Look-ups in named tables: a row name and a column name give one cell, copied from the table.

Table zukamo
|  | lazafur | velipap | lud | pumu | dup | lesiso | nobosil | bine |
|---|---|---|---|---|---|---|---|---|
| kiv | -60.13 | -41.61 | -84.49 | -8.97 | 36.63 | 2.46 | -39.74 | -19.59 |
| rizil | 31.19 | 3.57 | -39.82 | -39.76 | -43.01 | -53.27 | 77.16 | -26.37 |
| doka | 36.23 | 6.38 | -8.28 | -52.04 | -17.78 | -17.02 | 56.21 | -54.49 |
| sogu | -45.14 | 41.24 | 16.59 | -54.21 | -5.07 | 37.33 | -40.44 | 38.26 |

lud of rizil = -39.82
lesiso of sogu = 37.33
velipap of kiv = -41.61
bine of doka = -54.49
lud of sogu = 16.59
lazafur of doka = 36.23

bavu:
,gotogig,gokab,nudifu
buf,7526,6678,6069
tid,3637,2454,8528
torag,7945,8368,8637
vis,7092,5983,6251
kan,7323,7906,7625
buse,6979,8313,5623
tedizu,8961,8295,7875
zerosu,7799,5839,6489
gugeguk,5131,5014,3782
bez,8583,7859,7905
mifav,6090,6945,8135
fetufo,6567,6618,6868

What is the nudifu of tedizu in bavu? 7875
What is the gokab of bez in bavu? 7859
What is the gotogig of torag in bavu? 7945
What is the gokab of zerosu in bavu? 5839
What is the gokab of torag in bavu? 8368
What is the nudifu of zerosu in bavu? 6489
What is the nudifu of bez in bavu? 7905
What is the gokab of tedizu in bavu? 8295
What is the gotogig of bez in bavu? 8583

pavin:
        mekede  mez  zafed  dekemo  zit  peg  kag  tebozir
vugofi     141   56    154     224  137  148   69      201
ded        137  134    122     129  128  140  134      128
feside     133  123    122     126  135  130  139      135
suv        131  135    135     114  140  146  120      134
dafogo     126  175     45      65  126  179   51      203
sovenu     155  135    124     136  136  143  147      150
mib        119  104    141     158  144  121  175      120
pugiti     132  120    136     124  121  126  130      153
bikoge     139  119    127     138  132  121  139      139
sekiz      148  122    158     149  141  130   83      147
fir        150   49    146      48  128   96  178      195
ged        129  138    152     157  147  136  161      118

zafed of ged is 152
kag of sekiz is 83
kag of fir is 178
zit of suv is 140
mekede of mib is 119
zit of dafogo is 126
zit of bikoge is 132
kag of vugofi is 69
Row with the largest dekemo: vugofi

Table ralu
|  | potobof | gul | vupa | zul | rosir | tef | zigu | nenok | fud | taletet |
|---|---|---|---|---|---|---|---|---|---|---|
| kuf | 3130 | -20258 | -28198 | -36903 | -77514 | -46143 | 8809 | -25694 | 34004 | 63774 |
| sopo | -42116 | -28815 | -28680 | -4708 | 70017 | -38801 | 11128 | -12754 | 25370 | -33562 |
| dok | -8359 | -7728 | -3279 | 2880 | -66250 | -8003 | -50746 | -18470 | -1461 | -69194 |

gul of dok: -7728
potobof of dok: -8359
zigu of kuf: 8809
nenok of kuf: -25694
zul of dok: 2880
gul of sopo: -28815
zul of kuf: -36903
nenok of sopo: -12754
nenok of dok: -18470
potobof of kuf: 3130
taletet of dok: -69194
taletet of kuf: 63774
tef of sopo: -38801
rosir of kuf: -77514
fud of dok: -1461
vupa of kuf: -28198
vupa of sopo: -28680

